Here is a tiny trained network, its code and every weight. The questions are about switching its units off for an input and a class, where a switched-off unit gives its printed mean instead of its output.

import numpy as np


def w(rows, s, z=0):
    codes = np.array(rows[::2]) - 128.0
    scale = np.full(codes.shape[1], s)
    scale[-1] = z or s
    return codes * scale


def f(y):
    return y / 2 * (1 + np.tanh(0.7978845608 * (y + 0.044715 * y**3)))


def log_softmax(a):
    a = a - a.max(-1, keepdims=True)
    return a - np.log(np.exp(a).sum(-1, keepdims=True))


def net(x, mask):
    res = np.array(x, float).reshape(1, 3) / 4 @ E
    y = f(res @ A[0][:, :-1].T + A[0][:, -1])
    res = res + np.where(mask, y, B[0][:, -1]) @ B[0][:, :-1]
    return log_softmax(res[-1] @ U[:, :-1].T + U[:, -1])


A, B = {}, {}
E = w([
[128,128,128,128],'x0',
[125,224,145,53],'x1',
[110,101,253,112],'x2',
],0.0075)
A[0] = w([
[118,141,155,113,215],'n1',
[122,131,121,128,89],'n2',
[130,193,87,108,154],'n3',
[129,239,75,109,150],'n4',
[129,143,158,112,188],'n5',
[131,157,171,114,115],'n6',
[141,155,82,100,96],'n7',
[119,190,218,92,57],'n8',
[135,141,106,115,97],'n9',
[132,144,110,116,163],'n10',
[135,56,5,194,253],'n11',
[123,16,208,148,153],'n12',
[127,178,196,96,83],'n13',
[134,64,170,166,115],'n14',
],0.023,0.0042)
B[0] = w([
[254,202,141,105,161],'n1',
[84,103,126,130,124],'n2',
[136,178,100,97,179],'n3',
[117,183,82,88,206],'n4',
[203,163,137,112,158],'n5',
[137,109,135,121,160],'n6',
[56,119,112,123,158],'n7',
[114,62,148,108,203],'n8',
[91,119,120,125,135],'n9',
[156,163,123,109,143],'n10',
[188,87,161,75,253],'n11',
[166,166,154,208,222],'n12',
[130,88,142,106,187],'n13',
[95,131,143,179,180],'n14',
],0.07,0.016)
U = w([
[198,46,169,68,250],'0',
[129,196,138,255,154],'1',
[80,80,102,162,32],'2',
[69,93,123,142,40],'3',
[74,93,114,153,47],'4',
[46,101,114,154,35],'5',
[90,224,22,114,146],'6',
],0.0063,0.0012)

Each question gives the input, the list of numbers given to net, and the class t.
The units are the neurons (one row each of A and B). Each row of codes is followed by its name. A weight is (code - 128) times the scale printed after its matrix; where a second scale follows, it is the last column's (A, B and U).
mask holds one flag per neuron, in row order. A switched-off neuron (its flag False) gives its mean, the last column of its row in B, instead of its output. The means were averaged over made-up inputs and are rounded, as every weight is.
A unit's drop is (log p(t) with every unit on - log p(t) with that unit switched off) / (log p(t) with every unit on - log p(t) with every unit switched off).
k most important neurons: the k neurons with the biggest drops, biggest first
drop of u: that unit's drop, to one decimal
input [6,-2,1], class 1: most important neuron => n11
input [4,0,4], class 1: 2 most important neurons => n11, n12
input [8,5,0], class 6: 2 most important neurons => n11, n4
input [-3,0,4], class 1: 2 most important neurons => n11, n12
input [8,0,6], class 1: 2 most important neurons => n11, n12
input [-4,6,0], class 6: 2 most important neurons => n11, n4
input [7,1,-1], class 6: 3 most important neurons => n11, n8, n12
input [4,-4,1], class 1: drop of n8 => 0.1
input [8,0,2], class 1: drop of n11 => 1.1
input [1,-3,1], class 1: drop of n8 => 0.1
input [-3,1,-7], class 6: drop of n4 => 0.6
